Here is a tiny trained network, its code and every weight. The questions are about switching its units off for an input and a target symbol, where a switched-off unit gives its printed mean instead of its output.

import numpy as np


def w(rows, s, z=0):
    codes = np.array(rows[::2]) - 128.0
    scale = np.full(codes.shape[1], s)
    scale[-1] = z or s
    return codes * scale


def norm(h):
    return h / np.sqrt((h * h).mean(-1, keepdims=True) + 1e-5)


def f(y):
    return np.maximum(y, 0)


def softmax(a):
    e = np.exp(a - a.max(-1, keepdims=True))
    return e / e.sum(-1, keepdims=True)


def log_softmax(a):
    a = a - a.max(-1, keepdims=True)
    return a - np.log(np.exp(a).sum(-1, keepdims=True))


def net(x, mask):
    ids = ['ΛΞΠβεητψ'.index(c) for c in x.split()]
    T = len(ids)
    res = E[ids] + P[:T]
    u = 0
    for l in range(3):
        q, k, v = (norm(res) @ M[l].T for M in (Q, K, V))
        z = softmax(np.where(np.tri(T) > 0, q @ k.T / 2**0.5, -1e9)) @ v
        res = res + np.where(mask[u], z, O[l][:, -1]) @ O[l][:, :-1]
        u += 1
        y = f(norm(res) @ A[l][:, :-1].T + A[l][:, -1])
        res = res + np.where(mask[u : u + 4], y, B[l][:, -1]) @ B[l][:, :-1]
        u += 4
    return log_softmax(norm(res)[-1] @ U[:, :-1].T + U[:, -1])


Q, K, V, O, A, B = {}, {}, {}, {}, {}, {}
E = w([
[173,183,143,137,75,39,136,180,103,163,138,149],'Λ',
[145,72,121,156,123,135,112,145,104,106,153,6],'Ξ',
[89,135,198,144,111,122,89,159,65,164,126,180],'Π',
[149,144,155,119,82,155,184,122,109,71,109,178],'β',
[177,172,123,157,183,120,180,154,160,130,77,113],'ε',
[88,173,99,63,82,117,221,172,120,148,139,101],'η',
[85,197,159,161,156,120,137,156,82,162,121,107],'τ',
[169,132,160,129,117,146,140,229,183,89,157,103],'ψ',
],0.024)
P = w([
[81,78,81,100,86,139,95,97,194,97,57,115],'0',
[106,107,93,98,183,102,137,160,97,131,90,146],'1',
[192,252,134,109,122,148,163,112,146,126,190,165],'2',
[95,112,191,87,84,144,136,154,123,130,77,88],'3',
[78,90,174,169,155,94,177,91,124,108,152,164],'4',
[195,231,128,109,124,158,166,122,143,159,202,181],'5',
[105,99,184,104,78,150,147,183,101,146,90,79],'6',
[85,111,186,185,179,96,209,152,124,109,170,169],'7',
[214,213,150,116,113,165,175,115,138,179,216,179],'8',
[122,86,183,120,78,164,168,192,104,181,93,45],'9',
[80,122,199,213,183,108,236,166,124,127,171,148],'10',
[201,214,127,108,129,151,153,105,147,149,205,170],'11',
],0.021)
Q[0] = w([
[149,111,116,91,126,134,104,188,160,176,92,159],'0.h1',
[93,58,173,133,164,88,144,193,69,144,3,135],'0.h1',
],0.015)
K[0] = w([
[181,130,132,41,110,142,85,148,158,188,64,118],'0.h1',
[178,92,224,139,108,215,239,207,64,250,179,112],'0.h1',
],0.011)
V[0] = w([
[71,132,107,156,178,251,142,110,76,61,118,127],'0.h1',
[241,199,95,131,119,123,194,115,76,51,105,149],'0.h1',
],0.011)
O[0] = w([
[163,211,162,29,248,159,83,70,78,102,187,85,86],'0.h1',
[194,120,85,158,79,167,181,83,87,48,159,69,2],'0.h1',
],0.013,0.006)
A[0] = w([
[132,159,132,229,115,113,79,115,108,150,139,159,252],'0.n1',
[157,140,60,245,139,12,134,120,111,117,127,108,212],'0.n2',
[210,184,74,56,86,182,111,115,77,143,191,126,160],'0.n3',
[156,39,132,186,224,127,154,110,99,117,124,114,176],'0.n4',
],0.013,0.0038)
B[0] = w([
[144,101,137,98,90,203,185,100,174,83,172,139,254],'0.n1',
[85,63,128,144,126,200,120,94,165,158,168,252,234],'0.n2',
[105,185,133,178,118,191,156,99,94,102,125,94,218],'0.n3',
[198,84,180,144,158,164,146,168,53,101,124,145,202],'0.n4',
],0.016,0.0072)
Q[1] = w([
[18,25,184,204,145,115,189,227,97,76,22,131],'1.h1',
[249,181,163,123,109,89,162,119,216,154,202,131],'1.h1',
],0.011)
K[1] = w([
[127,117,210,201,120,153,214,195,103,246,170,105],'1.h1',
[122,111,33,104,174,122,113,119,252,48,140,106],'1.h1',
],0.012)
V[1] = w([
[200,198,199,211,153,248,51,244,162,109,124,198],'1.h1',
[101,186,141,94,147,161,255,167,45,222,171,244],'1.h1',
],0.0073)
O[1] = w([
[95,168,198,209,141,102,130,60,140,83,30,211,254],'1.h1',
[81,212,168,77,97,172,215,4,172,223,187,163,235],'1.h1',
],0.011,0.0093)
A[1] = w([
[66,31,157,106,43,154,7,107,45,171,27,110,109],'1.n1',
[221,70,182,184,197,198,151,117,147,89,172,202,1],'1.n2',
[172,162,116,137,250,100,169,105,119,92,204,155,111],'1.n3',
[176,138,108,159,216,91,107,149,5,170,193,184,68],'1.n4',
],0.013,0.0066)
B[1] = w([
[148,135,132,13,90,213,99,89,6,73,182,32,163],'1.n1',
[166,167,90,93,132,57,122,178,104,63,77,202,253],'1.n2',
[100,81,163,79,32,231,87,137,33,162,213,105,184],'1.n3',
[124,87,151,145,65,192,146,245,211,103,80,31,149],'1.n4',
],0.016,0.013)
Q[2] = w([
[96,60,130,23,142,118,150,166,44,105,168,91],'2.h1',
[161,247,83,99,199,178,52,128,137,137,212,130],'2.h1',
],0.014)
K[2] = w([
[205,178,212,134,116,186,224,168,44,140,152,48],'2.h1',
[122,194,31,47,168,209,5,141,79,88,217,201],'2.h1',
],0.011)
V[2] = w([
[255,124,127,141,149,57,154,61,96,242,115,113],'2.h1',
[82,91,45,89,183,183,44,109,175,96,104,177],'2.h1',
],0.0071)
O[2] = w([
[181,130,67,92,103,181,103,41,96,154,93,109,2],'2.h1',
[69,1,141,199,170,143,157,180,133,223,85,224,115],'2.h1',
],0.011,0.008)
A[2] = w([
[133,153,62,105,94,161,183,139,142,136,145,145,2],'2.n1',
[123,92,83,175,105,66,176,113,204,125,84,142,140],'2.n2',
[68,125,131,118,113,191,137,130,115,142,189,124,85],'2.n3',
[68,173,136,153,255,65,102,72,200,196,122,155,128],'2.n4',
],0.023,0.0066)
B[2] = w([
[86,61,83,112,181,85,182,91,141,113,138,109,171],'2.n1',
[157,118,101,94,50,87,78,188,84,97,168,156,182],'2.n2',
[145,118,102,66,125,107,142,141,124,117,69,205,248],'2.n3',
[232,157,249,156,116,106,221,160,145,188,151,154,206],'2.n4',
],0.021,0.017)
U = w([
[96,89,132,160,40,156,116,126,118,136,194,128,114],'Λ',
[90,99,174,139,121,183,152,205,182,60,104,81,66],'Ξ',
[156,133,173,164,165,118,139,133,101,164,165,109,194],'Π',
[130,168,113,146,163,125,76,91,14,136,255,88,254],'β',
[129,80,138,201,153,239,161,100,178,72,6,148,112],'ε',
[125,108,110,78,186,100,189,164,144,91,139,98,65],'η',
[89,159,144,80,118,186,77,141,116,158,81,159,54],'τ',
[147,205,92,151,167,19,107,164,59,101,77,131,111],'ψ',
],0.0088,0.0079)

Each question gives the input, a string of symbols that net reads in full, and the target symbol t.
The units are the heads (2 rows each of Q, K, V and O) and the neurons (one row each of A and B). Each row of codes is followed by its name. A weight is (code - 128) times the scale printed after its matrix; where a second scale follows, it is the last column's (O, A, B and U).
mask holds one flag per unit, layer by layer, with each layer's heads first. A switched-off unit (its flag False) gives its mean, the last column of its rows in O or B, instead of its output. The means were averaged over made-up inputs and are rounded, as every weight is.
A unit's drop is (log p(t) with every unit on - log p(t) with that unit switched off) / (log p(t) with every unit on - log p(t) with every unit switched off).
The circuit of an input: a set's keep is (log p(t) with only the set's units on - log p(t) with every unit switched off) / (log p(t) with every unit on - log p(t) with every unit switched off). Starting from the 12 units with the biggest drops (on a tie, the unit counted first), units are removed one at a time, each time the one whose removal leaves the highest keep (on an exact tie, the one counted first), for as long as the keep stays at least 0.8.
circuit, biggest first: the units of the circuit, biggest drop first
most important unit: the unit with the biggest drop
k most important neurons: the k neurons with the biggest drops, biggest first
input Π Ξ Π, target Π: 2 most important neurons => (2.n4, 0.n4)
input ε Ξ Π Λ Π τ, target ε: most important unit => 0.h1
input Π Π Π τ Ξ, target Ξ: circuit, biggest first => (1.n4, 0.n4, 0.h1, 0.n1)
input η τ Π ψ Π ψ ψ Λ, target Λ: 3 most important neurons => (2.n2, 0.n2, 2.n3)
input Ξ ψ ε η ε Λ, target Ξ: circuit, biggest first => (1.h1, 1.n4)
input ψ Π Π Π Ξ Π Π τ τ Π Π η, target ψ: circuit, biggest first => (1.h1, 0.n1)
input Λ τ Ξ Π ψ Λ ε Ξ Π, target Λ: circuit, biggest first => (0.h1, 2.n2)
input β ε β Λ Ξ β η ε Λ Π β Λ, target β: circuit, biggest first => (0.h1, 1.n3)
input Ξ β ε τ Λ ε η Π β, target Ξ: 2 most important neurons => (1.n4, 0.n2)
input τ Π Λ Π ε Ξ, target τ: 3 most important neurons => (1.n3, 2.n3, 2.n4)
input ε Λ ε, target ε: circuit, biggest first => (0.h1, 0.n3, 2.n2, 2.n4)
input Ξ Π ψ β Π ψ ψ Ξ τ, target Ξ: circuit, biggest first => (1.h1, 1.n4)
input Λ ψ ψ Ξ ε Π β Π, target β: 2 most important neurons => (1.n2, 2.n3)
input Π η Ξ, target Π: circuit, biggest first => (0.h1, 2.n4, 1.n1)
input τ ε Ξ Π ε Λ Λ Λ ψ, target τ: circuit, biggest first => (0.h1, 1.n3, 2.n3, 2.n4)
input ψ β Π Λ Π Ξ Π Π τ ε Λ ψ, target ψ: circuit, biggest first => (1.h1, 1.n2)
input ε Π Λ ε Π ε Π Ξ Π, target ε: 2 most important neurons => (0.n3, 2.n2)
input ψ ε β τ η, target η: 2 most important neurons => (2.n1, 0.n2)
input ε ε Ξ η Ξ Λ ψ ε Π Λ Π Ξ, target ε: circuit, biggest first => (0.n3, 2.n2, 2.n4)
input η η Π ε Λ ε ψ ε ψ ε Λ ψ, target η: circuit, biggest first => (1.h1, 2.n1)
input Λ ε ψ Λ τ ψ, target Λ: most important neuron => (2.n2)
input η ε ε ε Ξ Π, target η: most important unit => 1.h1
input ψ Π Λ ψ ε Λ, target ψ: 2 most important neurons => (1.n2, 1.n3)
